[128 = 0]

dupun_rez: [142 126 118 111 122  81 124 102 161 105 142 107 157 146 114 135 133 124
 135 136 140 115 128 132 108 119 138 141]
dupun_rez: [147  97 118 142 128 150 141 113 149 111 162 134 126 147 115 132 143 135
 178  94 101 143 121 163  84  76 112 135]
bopu_lev: [134 129 121 111 156 112 129 129 143 110 131 121 139 114 120 134 118 115
 141 106 131 119 126 133 131 114 138 127]
bopu_lev: [152 116 118 102 162  89 149 122 119 131 155 151 144  90 126 172 147 145
 101 159 140 132 112 116 202 143 128 138]
tudek_fif: [121 143 135 120 134 123 132 156 122 123  87 118 127 137 112 119 106 130
 124 120 155 121 138 117 142 141 154 128]
bopu_lev: [101 120 122 153 126 131  97 172 121 129 116 143  96 123 143  98 116  96
 111 133 118 109 122 120 117 133 117  90]
bopu_lev: [111 152 142 139  92 171  93 130 139 137 102  88 131 173 131  75 117 118
 149 107 141 124 143 132  43 133 115 120]
sizis_kadon: [127 101 113 152 132 191 134 176 109 125 142 157  81 137 137  99 114 128
 150 124 117 129 114 126 102 122  91 103]
kogit_bop: [130 118 147 135 135  81 131 124 138 129 152 117 145 124 123 137 152 127
 125 143 135 124 111 109 146 100 118 131]
dupun_rez: [126 142 128 117 158 132 142 166 100 136  94 124 125 115 121 126  86 118
 137 106 138 125 127  99 173 117 151 130]
tudek_fif: [142  85 177 102 103 101  45 145 134 152 130 132 177 154 138 114 172 130
 143 132 155  90 127 154 102  94  98  95]
dupun_rez: [168 127 120  82 153 124  95 113 137 150 136 110 187 129 116 140 146 133
 147 102 152 137 122 150 124 119 118 137]
dupun_rez: [120 151 108 121 103 121 132  92 122 132 104 135 124 124 137 146 113 128
  95 147 111 134 151 136 144 170 163 145]
tudek_fif: [103 154 163 128 124 116 108 116 145 128 113 107 139 113 134 121 151 125
 101 129 147 121 140 133 116 154 131 117]
sofu_ses: [133 106 154 142 124 114 130 104 171 102 169 103 146 149 117 121 156 126
 180  99 118 123 119 145  68  59 106 131]
kogit_bop: [136 124 107 123 144  71 142 134 103 142 152 135 133 105 141 146 106 108
 108 172 116 115 104  68 198 115 129 138]
bopu_lev: [108 139 149 176  87 148 145 168 100 154  93 105 104 186 112  88 114 143
 132 144 148 145 124  83 116 118 124 137]
sizis_kadon: [100 180 191 122  72 136 168  57 131 116 128  82 135 139 155 122 119 157
 127 168 138 111 159  88 102 155 134 162]
sizis_kadon: [107 131 139 166 137 123 138 164 128 124 145 101 106 136 130  89 113 102
 145 130 129 119 102  75 108  91  99 115]
kogit_bop: [109 143 169  68 138 120  76 113 128 119 102 138 151  73 170 136 112 105
 115 115 129  70 161 149 142 153 148  97]
sofu_ses: [129 125 133 147 118 142 121 158 115 147 111 108 130 166 115  99 112 122
 160 108 133 135 120 110 108  88 121 131]
sofu_ses: [124 144 105 117 166 152 154 136 128 109 106 153 104  88 117 152 125 139
  97 113 136 147 139 155 162 185 155 125]
bopu_lev: [122 138 152 137  98 137 111 146 106 164 132 119 129 149 142 102 156 152
  89 192 172 129 116  88 127 178  86 119]
dupun_rez: [144 118 107 133 130 162 139 110 125 136 150 146 121 124 129 142 143 141
 133 121 108 155 124 151 121 132 114 136]
sofu_ses: [ 89  95 167 140  98  47  66 162 133 121 127 161 116 114 159 118 157 103
  68 195 137  64 127 118 150 142 120  72]
dupun_rez: [101 158  75 127 157  93 113 141 149  97  85 129 107  96 121 128  84  74
  89 105 113 116 142 140 140 165 185 113]
tudek_fif: [162 137  56 150 168 147 218 103 156  92 217  99 108 135 105 129 121 138
 154 146 125 171  82  84  96 129  85 169]
bopu_lev: [135 177  90 129 122 176 194 111 103 128 121  91 110 151 127 112  56 132
 153 134 122 149 130  67 120 145 139 176]
tudek_fif: [154 134 123  71 143  89 129 142 112 126  90 124 164 133 112 148  91 137
 129 136 166 104 140 110 184 139 171 145]
sofu_ses: [130 117 123 104 107 148 112 117 115 117 172 135 119 125 184 103  85 103
 155 165 103  72 125  91  93 121  88 112]
kogit_bop: [119 138 112 126 147 150 165 133  95 126 115 162  93  86 142 152  97 130
 107 133 103 135 136 118 187 154 151 132]
bopu_lev: [157 123 102  93 157  94 135 113 140 115 144 130 156 113 116 157 126 128
 130 128 136 125 122 133 155 128 141 142]
tudek_fif: [122 142 109 140 136 130 154 106 140 113 134 120 117 118 123 136 118 120
 130 114 107 143 130 131 123 126 142 142]
tudek_fif: [139  92 133 143  82 123  91 112 125 153 161 137 140 162 147 117 153 125
 144 151 102 121 119 135  92  90  91 122]
sizis_kadon: [131 125  96 158 132 124 163 113 129 127 174 129 107 123 132 132 131 123
 122 154 102 149 103 101 130 122 105 142]
dupun_rez: [145 117 120 124 133 163 142 140 106 138 120 134 126 141 121 128 102 133
 171  95 113 139 128 131 131  90 132 140]
sofu_ses: [126 166 144 110 135 209 179  79 112 125 151 123 112  91 159 138 115 156
 138 127 116 143 142 119 122 167 110 149]
tudek_fif: [109 140 162 108 125 152 113 143 121 117  85 128 124 121 138 115 103 125
 140 102 138 100 156 141 120 135 149 111]
kogit_bop: [130 130  93 160 154 125 156 124 130 133 163 127 111 109 122 135 135 115
 120 128 103 161 100 111 141 117 112 137]
kogit_bop: [106 130 212  91 139  78  86 104 156 112 129 116 170  82 150 141 165 121
 121 118 148  77 145 146 135 113 131 101]
kogit_bop: [100 150 127 149 138 139 165 138 120 111 107 135  89 105 128 131 107 126
 106 127 119 135 137 116 152 152 152 129]
kogit_bop: [156  83 121 133 143  73 136 158 133 125 142 142 145 149  92 148 151 141
 141 133 144 133 104 127 164  80 131 134]
sofu_ses: [ 99 119 220 127 122  97 123 149 140 105 117 118 135 123 131 119 154 144
 134 133 165  85 137 118 131 103 126 105]
sofu_ses: [100 156 161 172 154 129 189  74 183  86 170  87 116  97 112 139 169 133
 144  86 109 161 122 140  90  98 122 147]
sofu_ses: [134 149 137 115 145 177 165 107 131 115 130 117 126 116 124 135 122 151
 150 100 133 145 139 139 116 140 130 145]
tudek_fif: [119 124 146 114  95 138 114 101 112 138 130 163 120 108 163 146 146 146
  90 171 117 114 148 145 146 175 125 118]
tudek_fif: [161 119 131  99 118  72  98 157 116 157 116  93 185 182 107 113 115 128
 148 151 178 109 110  81 142  95 125 142]
bopu_lev: [123 150 119 121 144 157 134 129 134 115 112 106 125 126 126 112  90 109
 159  84 120 126 137 128 100 116 140 132]
sizis_kadon: [140 137 135 124 105 134 188 139 121  98 147  85 121 186 122  93  70 145
 182 166 159 100 118  45  97 104 113 159]
bopu_lev: [172 132  98  45 187 168 116 135  98 142 135 156 154  75 147 155 108 139
 123 125 153 120 127 136 179 183 117 122]
sizis_kadon: [134 154  96 138 128 149 179  77 144 113 133 118 119 128 110 152 127 145
 128 112 107 172 139 148 118 148 152 167]
sizis_kadon: [154 126  95  97 155 160 131 103 118 137 125 157 137  95 130 166 122 133
 134  91 100 151 139 174 155 138 147 139]
bopu_lev: [119 167 104 133 139 154 124 129 111 155 105 109 124 117 133 115 102 108
 114 112 120 150 129 111 132 151 135 135]
sizis_kadon: [140 138 136  88 138 104 128  94 118 142 132 149 153  85 141 174 156 152
  79 163 142 130 137 137 192 181 139 137]
dupun_rez: [114 118 102 151 113 134  94 115 160 112 126 135 114 136 129 115 133  96
 134  94  88 129 138 180  68 115 135 110]
kogit_bop: [157 117  98 117 124 140 109 153 157 114  92 112 148 193  74 111 131 144
 156  89 170 145 136 176  73 132 147 134]
kogit_bop: [ 98 101 210 126  44  83  51 125 105 161 129 138 146 149 188 102 147 118
 111 198 124  55 141 101 119 106  99  93]
sizis_kadon: [119 161  95 166 128 167 195  65 143 114 157 115  97 113 126 145 126 133
 130 112  78 181 130 134 106 138 134 166]
kogit_bop: [151 113 188 131  78 122 146 102 133 142 161  90 168 194 116 118 169 181
 171 160 165 130 119 102  91  84  89 159]
sofu_ses: [ 79 141 252 182  92 112 144  99 135 146 148  92 132 122 143 119 200 155
 124 143 135 133 126 100 120  83  95 128]
dupun_rez: [146 142  90 106 142 117 148  50 164 107 152 141 143  92 121 184 163 144
  94 127 109 160 142 185 136 179 151 153]
sizis_kadon: [141  86  79 154 121  31 105 117 159 121 173 139 140 141 117 144 151  91
 113 158  94 123  98 129 133  83 126 127]
sizis_kadon: [ 96 144 148 151 122  88 154 103 150  94 157  99 114 114 146 117 109  97
 137 141 103  99 123  85 111  95 128 131]
dupun_rez: [142 129  67 103 167 113 118 177 129 105 107 126 124 132 112 111  65  90
 139 112 141 105 120 110 133 134 150 118]
tudek_fif: [115 153 115 137 171 158 166 123 150  91 124 109 107 101 115 125  98 108
 159  65 108 141 133 138 108 110 148 134]
kogit_bop: [126 108  86 148 139 125 114 151 114 138 146 155 102 112 143 123 111  93
 120 133  89 127 109 119 141 113 115 110]
sofu_ses: [123 158 112 128 118 194 149 107 103 139 143 118 105 121 162 108  89 123
 138 138 105 133 131  96 104 154 105 138]
bopu_lev: [122 130  68 127 162 124 141 137 131  96 131 144  97  96 137 131  67  78
 138 102  80 113 126 125 136 116 154 121]
sofu_ses: [148 122  75 131 174 138 169 131 107 125 180 128 112 100 143 131  68  88
 176 110  74 130  94  76 150  66 110 144]
tudek_fif: [124 140 159  89 153 160 122 166 121 107  86 113 134 126 126 105  81 124
 171  82 159  92 147 125 117 117 145 114]
sizis_kadon: [140 141  93 126 154 153 158  95 128 128 140 135 123  99 125 156 122 129
 131 100  97 163 129 147 143 134 140 150]
dupun_rez: [ 76 131 143 170 116 116 121 135 153  95 120 141  81 108 140 113 139 104
  94 133 108 112 139 144 103 146 136  95]
[120 145 141 134 114 127 133 124 142 117 105  91 137 160 112 108 108 123
 157 102 136 125 139 122  92 103 145 141] : sizis_kadon
[112 158 142 112 140 134 136 116 129 118 106 117 128 101 135 133 110 123
 121 112 130 120 146 127 139 148 152 130] : tudek_fif
[136 127 141  91 175 121 120 116 162  94 131 121 153  93 119 145 132 118
 156  72 133 112 137 168 119 107 143 119] : tudek_fif
[115 108 170 150  83 130  94  93 160 126 146 122 139 152 136 117 178 133
 146 116 110 123 139 173  59  94 107 116] : dupun_rez
[128 136 168 142 102 188 151  72 116 153 174 118 129 122 159 130 158 156
 152 132 101 151 127 124  97 112  81 146] : sofu_ses
[146 108 130  97 106 161 123  82 116 126 170 151 133 118 172 140 115 132
 161 140  87 102 138 138 109 112 104 131] : tudek_fif
[137  88 119 143 116  63 128 157 139 111 135 141 128 162 104 132 137 129
 126 159 140 112 113 118 143  99 136 125] : bopu_lev
[106 121 150 156 124 113 145  94 143 115 150 144 111  96 139 152 158 127
 116 124  89 135 132 150 136 109 133 127] : bopu_lev
[143 105  86 139 126 130 102 128 153 125 126 148 127 146 104 135 158 128
 119 109 120 154 128 189  99 139 132 120] : sofu_ses
[ 98 100 202 122  92 112  87 143 114 127 142 160 117 110 180 115 154 132
 104 187 136  63 135 115 133 137  93  81] : sofu_ses
[105 137 164 127 132 114 110 159 122 130 112 121 125 116 138 110 132 123
 107 145 158 103 127 104 141 144 121 104] : dupun_rez
[118 123 160 113 131 138 147 138 107 113 124 143 114 108 149 131  99 132
 145 132 122  95 138 108 153 114 134 122] : kogit_bop
[136 124 126 119 126  96 115 121 115 153 129 139 146 117 132 149 145 131
  99 153 130 133 123 122 171 138 132 132] : tudek_fif
[124 145 191 123  71 126 122  87 132 146 140  84 162 169 141 110 155 159
 138 165 158 116 137 101  87 126 101 146] : kogit_bop
[138 147 115 130 132 103 151 128 127 135 120  96 145 149 104 128 116 132
 130 134 148 145 118  95 143 123 141 156] : bopu_lev
[127  94 146 133  99  56  89 116 125 147 163 144 148 126 154 139 159 113
 106 181 111  98 113 111 152  97 107 114] : sofu_ses
[145 140 112 142 139 187 158 116 111 156 127 124 126 133 112 137 134 151
 147  93 115 185 124 141 129 121 123 155] : sofu_ses
[125 147 133 121 166 118 188  98 140  94 162 116 121  83 133 152 113 127
 140 123 116 126 122 102 154 117 134 148] : bopu_lev
[125 137 144 137  89 133 116 121  97 174 134 126 132 142 150 119 148 147
  92 189 142 135 122  93 142 163  99 132] : dupun_rez
[137 130 124 102 171 116 143 160 123 114 116 141 129 101 113 145 126 141
 107 134 166 124 124 122 178 162 141 122] : sizis_kadon
[126  93 130 160  99 118  91 122 132 151 147 147 128 144 135 126 165 118
 130 127  94 137 119 156 106  89 107 114] : tudek_fif
[ 94 181 182 132 103  98 189 104 108 121 119  88 121 121 146 126 100 145
 103 189 152 107 138  38 169 153 144 158] : kogit_bop
[ 72 180 136 150 102 179 167 133 114  98  43 122  69 130 131 107  54 118
 124  96 106 123 179 129 116 164 198 134] : tudek_fif
[135 162  99 102 169 147 166 101 109 131 139 131 124  72 145 157  97 122
 113 126 110 142 128 107 178 161 140 148] : kogit_bop
[139 119 108 122 117 105 118 154 129 123 132 120 132 162 121 107 114 124
 125 164 156 109 116  99 116 139 117 125] : bopu_lev

pepun-rud: [116 113 113 152 132 111 138 152 138 156 134 113 108 138 117 127 132 143
 104 141 136 112 128 131 112 172 110 149]
pepun-rud: [129 169 160 132 117  86  64 142 119 127 126 143 141 119 135 123 164 141
 106 103 164 121 133 142 144  92 164 147]
fuziv-sebut: [163 127 124 137 162 151  97 120 130 145 131 131 125 129 150 131 140  88
 113 121 136 119 118 133 124 113 118 152]
gota-budif: [120 131 161 116 134 153 142 119 126 112 151 125 136 141 134 121 145 102
 160 124 106 136 123 121 170  94 115 115]
pepun-rud: [ 96  91 125 163 181 111 132 176 117 158 137 116 152 132 120 189 174 111
  87 119 144 100 135 126 144 195  93 141]
gota-budif: [110 147 134 136 152 114  94 158  86 138 114 187 185 107 145 179 139 128
 104  75 166 130 151 124 160 138 158 125]
sibu-dit: [173 146 145 128 134 145 112 111 145 166 121 154 114 123 162  94 113 108
 134 131 146 109 128 126 142  84 119 154]
fuziv-sebut: [161 122  68 155 138 133  85 123 119 140 117 130 101 125 136 138 123 118
  80 123 134 137 111 143  79 167 138 158]
gota-budif: [130 126 132 138 131 125 115 129 105 128 131 144 151 111 144 152 144 113
 108 117 130 136 125 133 150 130 139 120]
fuziv-sebut: [135 136  74 142 132 124  93 137 120 131 112 139 105 137 119 134 113 145
 101 109 141 137 127 134  80 168 146 154]
fuziv-sebut: [123 140 152 119 147 113 128 149 139 153 115 142 150 121 129 128 119 143
 133 120 165  98 152 121 128 113 129 136]
sibu-dit: [ 97 147 136  83 111 152 184 126 140 100 145 118 128 148 104  82  70 168
 190 132 115 145 144 115 101 100 143 101]
sibu-dit: [116 111 150 121 141 157 174 127 117 120 176 100 155 121 138 122 125 109
 132 147 107 142 119 134 133 112 127 101]
sibu-dit: [118  86  80 186 119  78  76 138  98 113 100 119 116 120 114 215 211 109
  55 120 109 136 104 140 150 226 113 135]
gota-budif: [154 133 112 135 135 143 107 118 141 139 129 123  95 142 134 107 125 115
 125 131 127 125 117 132 110 123 119 155]
sibu-dit: [112 151 112 133 120 119 116 148 118 142 111 172 122 139 125 128 108 156
 133  97 147 130 146 117 136 149 139 142]
gota-budif: [183  92  92 173 153 169 103 103 125 146 170  86  84 134 159 123 163  57
  72 157  94 142  75 155 108 148 100 161]
gota-budif: [180 144 160 131 125 184  93  76 126 115 160 135  99 145 172  94 167  49
 154 125  84 152  89 132 196  52 109 141]
fuziv-sebut: [148 116  84 139 163 172 136 131 125 145 164 105 111 137 138 108  96 113
 101 137 126 141 112 142  61 148 131 148]
gota-budif: [171 161 143  99 155 146 101 115 154 157  91 168 134 123 149 103  90 122
 158 110 171  97 151 116 115  68 131 151]
gota-budif: [154 143 125 129 124  97  92 127 108 150  79 182 174  74 155 160 110 139
  92 110 177 116 149 133 125 121 168 122]
sibu-dit: [144 138 124 139 134 141 118 128 124 160 112 178 122 130 151 129 116 116
 133 109 139 121 137 115 162 130 115 146]
sibu-dit: [145  97 117 153 128 109 102 115 126 118 120  99 119 117 128 163 180  98
  90 146 111 125 104 141 133 153 112 130]
pepun-rud: [105 133 121 121 117  80 117 148 148 123  93 116 119 135  91 136 131 174
 129 127 151 105 146 124 100 152 130 136]
pepun-rud: [141 158 179 102 129 136 126 121 146 125 164 101 136 126 138  72 124 129
 145 142 142 122 126 141 114  47 149 130]
gota-budif: [179 129 161 102 150 177 139  87 161 137 135 115 119 131 154  88 116  80
 169 152 116 112 118 123 136  52 100 132]
pepun-rud: [ 93 110 193  82  98 170 242 102 138  73 221  41 148 130 117  64 109 128
 186 193  63 163 108 138 129  58 131  56]
fuziv-sebut: [125 139 122 122 135 116 115 139 134 132 114 133 130 130 119 127 119 146
 127 118 149 118 139 127 106 129 138 138]
fuziv-sebut: [148 126  81 141 104 116  83 106 121 100 106 120  96 129 118 140 143 127
 104 126 111 150 107 140 100 154 143 136]
pepun-rud: [124 146 119  92 109  93 123 125 170 111  75 113 107 137  85 106  96 185
 163 135 151 103 152 119  71 118 137 131]
sibu-dit: [ 89 144 139  90 127 126 160 143 134  96 143 102 147 137  96 107  97 172
 160 126 135 135 146 126  85 110 156 105]
fuziv-sebut: [173 111 166 107 140 167 124  73 147  87 159  64 124 126 142 109 169  58
 149 165  83 136  88 143 135  51 110 111]
fuziv-sebut: [131 119 140 124 156 158 160 135 133 148 161 113 139 128 140 110 110 114
 130 142 131 122 128 130 114 114 119 128]
pepun-rud: [122 131 142 114 128 129 128 122 122 107 126 128 147 123 126 138 135 124
 141 122 123 134 130 126 139 110 136 111]
pepun-rud: [134 144 105 138 116  88  95 144 151 153  93 135  93 137 111 114 118 169
 112 125 162 103 140 129  92 152 131 166]
sibu-dit: [116 112  79 162 108  79  78 136 115 112  80 137 102 134 102 186 174 139
  91 110 122 131 121 128 134 207 122 142]
[102 100 105 141 120 115 162 143 134 132 127 109 112 137 105 140 125 148
 121 146 115 124 129 123 116 184 107 124] : pepun-rud
[ 92 144 144  92 145 152 174 147 125 120 140 143 162 137 117 118  82 153
 175 110 138 131 157 111 122 110 139 105] : sibu-dit
[104 142 110 121  97 126 144 132 126 112 131 134 107 146 108 106 101 165
 148 122 116 149 133 123 116 143 142 123] : sibu-dit
[ 97 115 135 129 152 115 147 158 104 132 129 137 182 106 126 173 130 135
 109 115 147 123 147 126 134 154 139 105] : gota-budif
[184 118 102 147 141 137  71  97 128 127 114 118 107 118 148 141 158  82
  91 133 122 130  99 145 111 124 125 151] : fuziv-sebut
[ 75  92 159 150 125 119 193 160 120 129 204  66 139 134 116 124 162 132
 106 166 101 134 113 141 146 158 109 108] : pepun-rud
[159 128 154 140 106 154 107  86 109 107 155 131 121 122 164 122 171  70
 128 133  84 159  92 138 194  84 124 117] : gota-budif
[ 95 141 107 162 117 113  87 154  84 113 146 153 123 145 125 158 170 130
  98  85 119 160 119 133 163 173 145 141] : gota-budif
[101 112 117 104  99 117 182 123 154 102 118  90 109 139  87 111  98 170
 162 160 106 129 134 120  93 146 119 102] : pepun-rud
[148 137 131 134 126 143 125 122 132 145 147 128 113 129 145  97 117 121
 122 136 130 130 120 135 122 109 130 143] : pepun-rud
[105 146 135 136 138 120 121 157 116 154 114 183 140 138 133 144 125 140
 138  90 152 117 153 109 171 144 122 141] : fuziv-sebut
[ 71  92  93 151 104 106 150 144  93  78 152  89 130 134  91 175 164 143
  98 133  83 168 109 138 124 209 135  95] : sibu-dit
[124 156 163  94 177 170 132 137 148 136 134 147 135 164 129 104 113 112
 193  97 143 108 149 104 147  73 107 144] : gota-budif
[126 122 138 125 165 153 137 137 128 136 145 123 141 137 133 133 132 105
 136 121 130 121 130 124 132 121 113 132] : gota-budif
[135 123 145 101 174 151 158 135 154 149 123 120 149 128 128 120  97 122
 155 135 151  96 148 117 102 102 110 128] : gota-budif
[ 94 140 146 118 100  73 125 149 144 111 121  99 124 132  91 117 142 181
 130 137 144 115 140 133 109 129 144 125] : pepun-rud
[154 132 126 118 122 121 108 108 153 126  96 125 107 130 123 119 128 127
 142 136 132 112 128 124 117 110 118 139] : sibu-dit
[147 152 147  95 125 139 122 108 146 115 122 124 130 126 129  95 106 133
 159 131 136 125 133 128 108  70 145 125] : pepun-rud
[ 99 134 118 118 136 139 164 153 128 134 149 124 132 141 113 109  89 160
 139 125 136 132 143 124  95 143 137 126] : fuziv-sebut
[141 112  93 163 138 124 133 147 116 180 127 150 127 109 149 139 105 133
  76 134 150 120 131 135 108 180 127 147] : fuziv-sebut

niv_vuki: [151 132 139  80 113 122 122 119 162 164 166 157  96 137 111 101 150 113
 146 130 138 109 108 153  88 136 133 122]
rugab_piro: [123 135 118 107  94 104 130 127 136 166 148 171 118 148 112 111 188 122
 119 126 132 100 105 177 106 114 143 127]
rim_zubo: [108 116 117  93 118 114  91  99  83 169 151 147 135 136 118 110 176 186
 143  80 161 134 147 164 104 143 126 121]
niv_vuki: [111 106 136 113 149  99 119 105 130 163 160 142 131 105 140 133 159 101
 147 160 118 129 108 160 127 103 110 148]
zono_gakal: [ 63 127  58 126 125 116 119 119  78 159 172 144 178 160 125 115 239 166
  93  96 200 105 137 232 133  93 119 123]
rim_zubo: [108 151  71 130  60 179 103 101 121 130 163 118 118 160 136 128 180 169
  99 144 187 109 142 159 160 117 102  66]
niv_vuki: [127  95 144 116  77 113  63  85 192 208 149 162 123 135 113 138 119 136
 182 183 135 126 137 108 119  74 135 118]
rugab_piro: [135  85  95 107  60 144 107 105 169 162 137 175 115 137 102 113 133 111
 134 156 165  89 117 158 113  83 148 139]
zono_gakal: [133 179 117 129 160 148 158 151 163 119 160  94 130 149 135 120 137 109
 113 140 153 118 133 146 129 136 111  94]
niv_vuki: [107 140 113 135  84 120 127 114  75 129 120 142 116 127 141 136 187 150
  99 122 110 120 117 154 152 137 120 110]
rim_zubo: [130 148 117 150 155 139 163 154 167 113 120 107 147 137 128 129 103  94
 122 152 141 125 128 132 130 108 131 133]
rugab_piro: [121 117 164 109 114  82 116 110  71 155 124 153  97  88 148 143 174 131
 116 112  55 113 122 132 145 165 120 123]
zono_gakal: [115 125 149 153 168  96 130 163 103 120 104 118 159 122 129 146 119 140
 104  82  94 118 163  99 148 144 144 132]
zono_gakal: [106 103 112 164  93 127 105 125 105 107 111 145 148 142 125 148 141 150
 111 131 125 135 116 112 156  93 139 143]
niv_vuki: [149  78 189 138 169  93 119 154 131 116 100 132 123  77 134 159  67  90
 118 114  42 103 147  54 154 147 145 155]
rim_zubo: [ 94  71 127 115 159  71 114 110  87 169 122 170 169 109 116 120 158 132
 156 104 131 142 116 176  97  95 145 199]
rim_zubo: [141 132 169 143 175  98 147 152 159 126 109 124 141 121 124 135  88  96
 153 141  91 150 115  96 112 119 143 159]
niv_vuki: [141 135 132 132 131 139 146 143 112 103 102 114 118 115 133 130 105 125
 108 107 110 118 143 111 138 160 132 121]
niv_vuki: [154 191 133 142  73 153 167 139 114  86  93 116  76 136 142 131 134 126
  98 141  87 130 103 109 145 173 124  86]
rugab_piro: [142 170 126 136  98 155 149 113 127 105 104 112 104 137 136 122 114 137
 148 157 129 171 103 120 119 140 117 115]
zono_gakal: [118 162  98 160 124 151 153 148 135 103 112 103 148 154 129 130 125 135
 107 132 155 131 138 135 142 118 129 111]
rim_zubo: [129 128 147 121 186 123 106 152 138 131 158 101 150 134 125 131 112 148
 123  83 138 118 175  97 131 151 125 108]
rugab_piro: [141  99 127 113 117 144 118 118 150 139 134 129 110 102 131 133 102 103
 124 144 126  93 147 120 142 130 123 120]
niv_vuki: [131 110 131 108 118 119 110 124 130 150 139 148 124 130 115 119 137 137
 132 109 134 112 135 133 114 130 139 130]
rugab_piro: [131 159 131 117 117 110 147 142 125 139 134 145 115 146 121 114 169 126
 115 113 118 117 110 155 110 142 138 119]
rugab_piro: [116 120 138 150 105 121 117 105  96 113 115 131 117 110 150 153 140 131
 129 160  90 153 102 110 158 119 111 134]
rim_zubo: [152 104 160  94 140 114 120 142 104 116 145 146  95 104 126 124 136 117
 102  82  86  93 125 110 127 176 133 130]
rim_zubo: [118 132 110 124 170 120 155 144 139 142 126 121 160 133 118 111 124 115
 134 113 162 123 143 168 104 118 137 147]
zono_gakal: [ 97 184  94 173  84 113 168 153 105 126  91 136 147 166 129 133 189 141
  84 128 123 118 119 170 146 112 145 108]
rugab_piro: [121 104 148 124 181 115 116 126 128 141 142 107 142  94 144 144 106 114
 135 128 113 122 158 113 145 134 112 131]
zono_gakal: [131 115 133 123 190 129 139 143 130 116 127 106 152 115 126 121  91 120
 139 104 143 137 148 122 115 138 128 150]
zono_gakal: [ 98 120  96 108 179 118 137 129  95 155 142 117 168 121 125 108 154 144
 123  81 178 115 168 192 111 136 123 137]
zono_gakal: [138 126 166 117 165 113 114 141 149 140 167 114 114 107 144 147 127 104
 113 131  88  97 146  98 154 149 112 101]
rugab_piro: [144  89 150 149 167 127 141 133 173 107 106 122 140  99 130 142  52  69
 159 179 107 148 107  91 128  90 133 183]
zono_gakal: [152 156 143 115 135 148 146 131 147 147  99  87 104  96 142 131  73 120
 130 126 112 104 193 105 139 182 119  78]
rim_zubo: [ 91 105 113 143 122 108  98 105  92 135 135 148 162 143 125 133 166 164
 146 127 148 166 106 146 125  87 127 159]
niv_vuki: [113 155 115 165 102 135 134 134 104  97 109 121 136 151 135 141 148 152
 109 133 123 150 113 118 151 120 127 117]
rugab_piro: [131 142 138 144 105 125 140 117 116 110 106 133 112 125 138 135 130 122
 139 158  99 160  89 119 130 123 124 139]
zono_gakal: [144 116 141 124 148 133 132 131 134 112 113 124 129 122 120 120  87 125
 151 121 129 151 123 106 107 134 136 153]
niv_vuki: [106 103 102 120  84 124  82 122 112 166 136 153 144 148 109 127 161 180
 106  82 159  87 176 140 137 121 147 102]
rim_zubo: [133 113 128  90 113 120 117 123  95 135 155 156 103 122 122 113 174 136
 106  88 123  97 119 154 119 158 129 124]
niv_vuki: [125  84 159 117 140  90 105 127 127 163 137 147 121  86 137 151 131 101
 115 126  74  82 150 114 154 132 130 131]
rugab_piro: [129  97 131 149 128 126 123 144 120  97 109 137 138 123 123 141 107 121
 110 117 109 121 123  98 144 117 144 153]
rim_zubo: [127 108 151 137 129 116 103 121 114 121 124 133 128 118 133 144 119 140
 136 128 100 145 123  92 140 126 127 138]
[104  73  98 105  47 105  85  75 147 203 153 206 126 137 106 119 189 123
 155 176 157 109  90 191 107  50 142 158] : rugab_piro
[152 133 148 129 167 142 150 144 149 105 114  98 121 106 136 131  70 100
 134 134 113 131 142  96 130 151 123 129] : rugab_piro
[129 140 150 141 132 115 139 114 110 117 103 124 121 115 142 136 119 126
 156 153  95 176  97 114 124 129 120 148] : rugab_piro
[107  74 110 122 119 128  87 109 138 158 160 143 142 114 129 142 141 123
 119 141 147  90 150 139 155  92 121 128] : rugab_piro
[116 139 124 164 156 133 152 141 104  85 105 100 147 121 146 144 114 123
 115 134 115 153 122 116 152 127 118 140] : niv_vuki
[145 152 162  93 168  94 153 133 128 163 116 130 120 116 120 102 120 123
 165 101 112 146 132 146  74 166 138 140] : rugab_piro
[ 97  84 126 124 116  96  86 110 104 151 174 165 135 122 134 146 196 129
 108 133 113 104 108 148 155  95 118 139] : zono_gakal
[152 123 153 131 195 116 160 171 154 105  97 118 152 128 106 113  61 105
 146  95 124 142 135 101  89 138 159 172] : rugab_piro
[123 120 123 133 126 130 121 129 108 107 137 133 130 134 129 130 144 137
 116 118 129 133 113 127 135 126 126 135] : rim_zubo
[125 104 149 158 161 112 127 144 105  89  99 124 152 119 129 144  95 130
 131 114  99 159 117  85 136 121 139 170] : niv_vuki
[101 129  87 127 141 142 128 113 109 132 140 118 160 143 125 113 149 153
 138 120 190 149 133 174 115 108 118 138] : niv_vuki
[ 77 127 136 165 192  76 117 158  99 124 171 125 183 142 144 159 199 131
  89 112 105 124 121 138 168  96 117 138] : rugab_piro
[103 171  81 177  92 156 131 147 145  84 161 125 151 201 125 135 188 144
  88 157 172 139  84 143 154  74 122 107] : zono_gakal
[120 158 131 136 111 118 138 132 108 120 138 130 113 135 142 137 176 128
 101 134 101 123 107 138 148 139 117 106] : rugab_piro
[102 155 103 130 109 118 132 136 101 133 163 140 130 154 133 127 216 141
  83 115 136 102 113 177 145 125 119 102] : niv_vuki
[127 103 132 122 125 115 101 149 132 145 138 144 138 134 112 133 133 142
  99  83 124  79 167 112 139 135 150 114] : niv_vuki
[134 175 120 134 134 155 145 140 122 103 128  94 123 146 135 122 126 149
 116 114 144 140 141 122 131 159 116  93] : rugab_piro
